After every row comes roughly how far along a hidden order it lies, from 0 to 9.
[  7.3   8.5   0.4   4.0   2.5   9.7   1.0   4.6   3.4  10.1   0.8   5.3
   9.7  25.3   3.7  -0.8   8.2  -0.8   4.2   5.0  -2.2   2.1  -1.7  -1.2
  18.9 -17.0   1.6  -1.1   2.5   7.5  24.7   2.2   1.3   5.0   1.1  13.0
   2.2  -1.6   4.2  21.6  32.6  -1.2   4.2  -1.7   0.4  -1.0  11.4  -3.1
  -0.1   3.7   4.8  27.3   9.6] -> 7
[ 3.4 11.3  0.4 30.3  2.2  6.2 -2.5  3.5  0.3  4.4  0.8  6.2 16.7 15.3
 -3.3 -0.1  2.1 -2.3  2.4  6.1 -0.2  4.2 -0.9 -0.2  4.1 54.8  2.1  9.2
 12.1  2.9 12.3  2.6 -4.1 -0.7 -0.2 11.4  3.3 -2.4  6.2  1.8 10.2  2.6
  4.3  3.1  1.5  0.1 11.8  1.4  2.3 -9.3  6.8 12.4 -1.6] -> 4
[ 9.5  8.7  1.9  4.5  3.0  6.0  3.4  1.1  1.0  1.8 16.2  3.8  7.2 31.2
  0.9 -0.6  1.4  2.4  2.1 13.1 -1.7  2.3 -0.8 -0.4 11.1 49.5  1.4  2.8
  2.3  3.0 22.8  2.4  6.6  0.0  2.4  9.4  2.2  7.9  1.5  3.8  5.5 -0.4
  3.4 -1.7  9.3  0.1 12.9  2.0 -0.7 -2.0  3.4  5.8 -3.1] -> 9
[ 2.8  5.9  0.6  9.7  1.9  7.4 -1.4  4.1  1.0  6.6  2.5  7.6  8.3 15.4
 -1.5 -0.8  0.1 -1.1  2.0  3.4 -1.1  3.0 -1.0 -1.2  4.5 25.3  1.6 -0.9
  4.3  4.0 12.6  5.3 -8.5 -1.0  1.6 11.9  2.0  1.2  2.1  1.2  9.0 -0.4
  4.3  1.1  1.2  0.1  8.7 11.1 -4.5 -1.7  6.8  8.3 -4.4] -> 3
[ 2.8  4.1  0.5 10.8  3.8  4.3 -1.5  2.6  0.4  3.2  3.8  8.3  6.6 11.4
 -2.1 -0.6  0.2 -0.5  2.4  2.5 -0.5  2.1 -0.3 -0.6  4.1 74.3  2.1  0.6
  5.1  2.2  6.7  4.1 -5.5  0.1  3.0 10.1  0.6  1.9  2.2  2.7  8.6  0.4
  2.9 -0.5  1.7 -0.5  6.0  9.8  4.5 -0.6  5.7  5.5 -2.5] -> 1
[  5.8   7.9   0.3  15.7   1.2   8.2  -1.6  22.6   0.6  15.0   0.8   7.5
  13.5  21.4  -1.6   0.4   0.0  -1.1   3.0   2.3  -1.3   2.4  -1.5  -2.1
   6.5 -10.2   4.1  15.1   7.2   4.3   7.0   5.0  -8.5   0.7   0.7  17.6
   1.9   4.7   3.4   2.5  13.0   1.4   4.3   0.8   2.0  -0.3   9.1  -2.0
  -0.5  -0.5  22.0  15.7   0.5] -> 0
[ 4.1 11.2  0.4 27.9  1.7  8.2 -0.6  1.8  0.6  2.6  4.9  4.3  6.1 13.7
 -2.0 -0.6  0.1 -0.4  1.7  5.0  0.2  2.0 -1.0 -1.4  8.5 99.9  2.0 12.5
  4.9  4.0  6.0  3.9 -0.8 -0.2  1.0 15.8  2.3  1.8  2.4  2.8  4.9  0.3
  4.3  0.4  2.6  0.0  9.8 18.1  6.6 -3.7  7.8  8.2 -0.7] -> 3
[17.1  6.9  0.5  0.4  0.6  5.6  3.1 -1.0  1.2  1.5 11.6  6.1  5.1  9.4
  0.3  0.3  2.4  2.7 -0.5  7.1  0.3  0.2 -1.5 -1.8 17.3 48.7  2.0 17.6
  1.2  5.9 29.7  3.0 -1.1  0.3  0.1 10.9  1.1  1.9  5.6 14.9 12.3  0.4
  4.1 -0.4 -0.1 -0.9 10.7  4.5  0.4 11.8  1.8  4.7  2.7] -> 7
[ 8.6  4.3  1.0  3.0  1.4  2.5  2.1 -0.8  1.0  2.2  7.8  2.2  3.9 13.3
  1.0 -0.3  8.7  2.2  0.6  6.8 -1.0  0.4 -0.8  0.1 25.6 30.9  1.2  6.6
  3.6  6.0 41.1  1.3 16.2  0.6  1.5  6.1  1.2  0.3  2.1  0.6 10.8  0.1
  1.7  2.6  6.1  0.6  9.2  0.3  4.7  9.4  2.4  3.0  5.5] -> 8
[  4.9   6.5   0.2   7.7   2.7   5.8  -0.7  16.0   0.4  34.3   1.3   7.6
   8.1  34.3   2.0  -0.7   0.7  -1.0   1.6   2.1   0.0   3.3  -0.4  -1.5
   8.5 -10.7   1.5   5.4   4.1   3.8  16.1   1.9  -0.5  -0.5  15.5  10.0
   6.2  -0.8   2.3   4.2   8.9   0.8   3.5  16.5   3.2  -0.7  10.7  -3.0
  -2.6   5.2  20.5  23.4   0.1] -> 6

Part 2:
[ 1.7  6.0  0.5  5.3 -0.8  6.9  0.5  0.0  0.0 -3.7  4.5  4.9 28.5  1.2
 -1.2 -0.3] -> 3
[-4.7 13.0 -2.7 -4.1  4.7  7.1 -0.2  0.0  0.9 22.4  1.3 10.0 -6.8  0.6
  7.7  1.4] -> 5
[-4.5  8.5 -2.7 -0.3  4.8  8.7 -0.6  0.0  1.1 21.9  4.9  6.4 27.9  1.4
  8.2  1.4] -> 3
[-3.7 16.8 -2.0 -3.3  3.0  1.7  5.8  0.0  0.6 15.3  0.2 14.6 -4.0 -0.1
 26.4  0.9] -> 7
[ -6.2  18.1  -3.5  -6.1   5.5   3.2   5.6   0.0   1.2  24.3   0.3  14.5
 -10.7  -0.2  27.8   1.5] -> 7
[-7.3 11.0 -4.0 -5.1  6.8  7.8 -0.3  0.0  1.3 29.9  2.6  9.6 -0.8  0.8
 11.1  2.1] -> 4
[-5.6 12.0 -3.3 -2.9  5.2  8.4 -0.8  0.0  1.1 22.9  3.0  7.9  7.1  0.8
  9.0  1.3] -> 4
[-5.8 17.8 -3.0 -4.7  5.6  3.9  4.4  0.0  1.1 23.2  0.0 13.1 -9.2  0.0
 26.4  1.4] -> 6
[-3.0 11.4 -1.8 -3.0  3.0  6.2 -0.1  0.0  0.7 13.4  0.6 10.2 -7.5  0.4
  4.7  1.0] -> 5
[-4.1  9.4 -2.7 -0.9  4.2  9.5 -0.3  0.0  1.0 20.5  4.4  5.6 22.9  1.3
  9.1  1.3] -> 3
[-1.7 21.0 -1.5 -1.5  1.4  0.6 14.0  0.0  0.3 28.8  0.2 19.4  0.4 -0.1
 47.5  2.6] -> 9
[ -8.7  19.1  -4.5  -7.0   7.7   2.7   6.1   0.0   1.4  34.2   0.4  13.5
 -12.8  -0.2  33.4   2.3] -> 7
[-6.0  8.9 -4.0 -0.9  7.1 13.4 -1.1  0.0  1.6 30.5  4.9  8.1 22.8  1.2
 11.5  1.8] -> 2
[-3.3 20.1 -1.8 -3.3  2.9  0.9 14.3  0.0  0.6 34.4  0.1 18.1 -4.6 -0.1
 43.5  2.5] -> 9
[-3.7 11.7 -1.9 -2.1  4.0  8.2 -0.1  0.0  0.7 15.1  2.2  7.7  5.8  0.6
  6.2  1.1] -> 4
[-2.6 11.5 -1.3 -2.2  2.5  6.9 -0.3  0.0  0.4 10.1  2.3  8.3  2.7  0.5
  5.1  0.7] -> 4
[ 0.3  4.3 -2.4  4.8  4.6 15.6  0.1  0.0  2.8 17.3  9.2  2.6 60.0  1.7
  5.4  1.2] -> 0
[ 2.2  2.6 -0.9  8.2  1.7 12.6 -0.1  0.0  2.0  7.7  7.7  2.2 59.7  1.7
  1.8  0.5] -> 1
[-0.5  9.3 -0.9  1.6  1.3  7.5 -0.4  0.0  0.2  6.8  3.4  6.5 19.0  1.0
  2.7  0.4] -> 3
[ 0.4  5.0 -1.5  5.1  2.9 12.2  0.2  0.0  1.7 11.3  8.5  1.4 53.2  1.9
  3.3  0.8] -> 1
[-1.6  6.6 -1.4  1.4  2.7  8.4 -0.5  0.0  0.7 10.1  4.9  5.2 27.7  1.4
  4.6  0.8] -> 3
[-4.3  6.7 -4.1 -0.4  6.8 11.9 -1.5  0.0  2.4 32.1  7.5  4.7 34.7  1.2
 11.8  2.0] -> 2
[-6.6 11.8 -3.4 -2.0  5.5 10.2 -0.5  0.0  1.1 24.2  3.8  7.6 10.6  0.9
 12.9  1.6] -> 3
[-10.0  18.5  -5.5  -8.5   9.8   2.7  10.4   0.0   1.7  46.7   0.4  19.6
 -14.4  -0.2  49.5   3.1] -> 8
[ 0.8  7.0 -0.4  3.1  0.8  7.3 -0.9  0.0  0.3  4.0  5.6  3.5 39.0  1.0
  0.7  0.2] -> 3
[-2.4 11.9 -1.1 -1.7  2.4  2.6  1.6  0.0  0.4 10.0  0.0 10.5 -4.8  0.0
 16.2  0.6] -> 6
[-3.3  9.5 -2.5 -2.5  3.8  7.2 -0.6  0.0  0.7 17.0  2.3  9.3  3.0  0.9
  6.6  1.1] -> 4
[-3.2 10.0 -1.6 -2.8  3.4  5.8 -0.1  0.0  0.6 13.7  1.5 10.8 -3.8  0.4
  2.8  0.7] -> 5
[ 5.6  0.5 -1.2 13.4  2.3 14.7 -0.3  0.0  3.8  8.6 10.9  0.6 82.9  2.5
  3.5  0.6] -> 0
[-1.3  6.0 -2.2  2.5  3.5 11.7 -0.6  0.0  1.5 11.7  7.4  3.9 32.4  1.7
  5.2  1.1] -> 2
[-3.3  7.9 -1.9  0.0  2.4 10.0 -0.3  0.0  0.5 13.1  3.7  4.7 22.7  1.2
  5.2  0.8] -> 3
[-1.7 17.7 -1.2 -1.7  1.9  2.8  3.9  0.0  0.4  8.4  0.2 11.7 -3.2  0.0
 17.0  0.6] -> 6
[-4.6 11.1 -2.4 -3.8  4.0  6.9  0.0  0.0  0.8 16.2  1.5  9.8 -5.2  0.4
  6.8  1.1] -> 5
[-0.4 12.0 -0.6 -0.4  0.6  4.9 -0.3  0.0  0.4  1.6  0.3  8.7 -0.2  0.5
  1.9  0.1] -> 5
[-0.2  4.0 -2.3  5.3  3.8 11.9 -0.4  0.0  2.2 17.0  8.6  2.7 44.5  1.7
  7.4  1.1] -> 1
[-2.0  8.7 -1.8  1.3  2.5  6.8 -0.4  0.0  0.9 10.8  4.7  5.0 30.1  1.2
  4.8  0.8] -> 3
[ -6.2  18.2  -3.8  -5.6   6.2   1.8   9.4   0.0   1.2  25.8   0.6  16.5
 -13.0  -0.1  41.7   1.7] -> 7
[-6.8 13.4 -3.7 -6.5  6.4  8.3 -1.3  0.0  1.2 28.0  1.7 10.3 -7.7  0.6
 11.1  1.8] -> 5
[-3.0  9.7 -1.5  0.1  3.2  9.5 -0.5  0.0  0.6 12.3  4.1  8.1 19.7  1.2
  4.6  0.9] -> 3
[-1.1 18.7 -0.4 -1.0  0.3  0.2 14.4  0.0  0.3 15.9  0.1 14.4  0.0  0.0
 34.8  1.3] -> 8
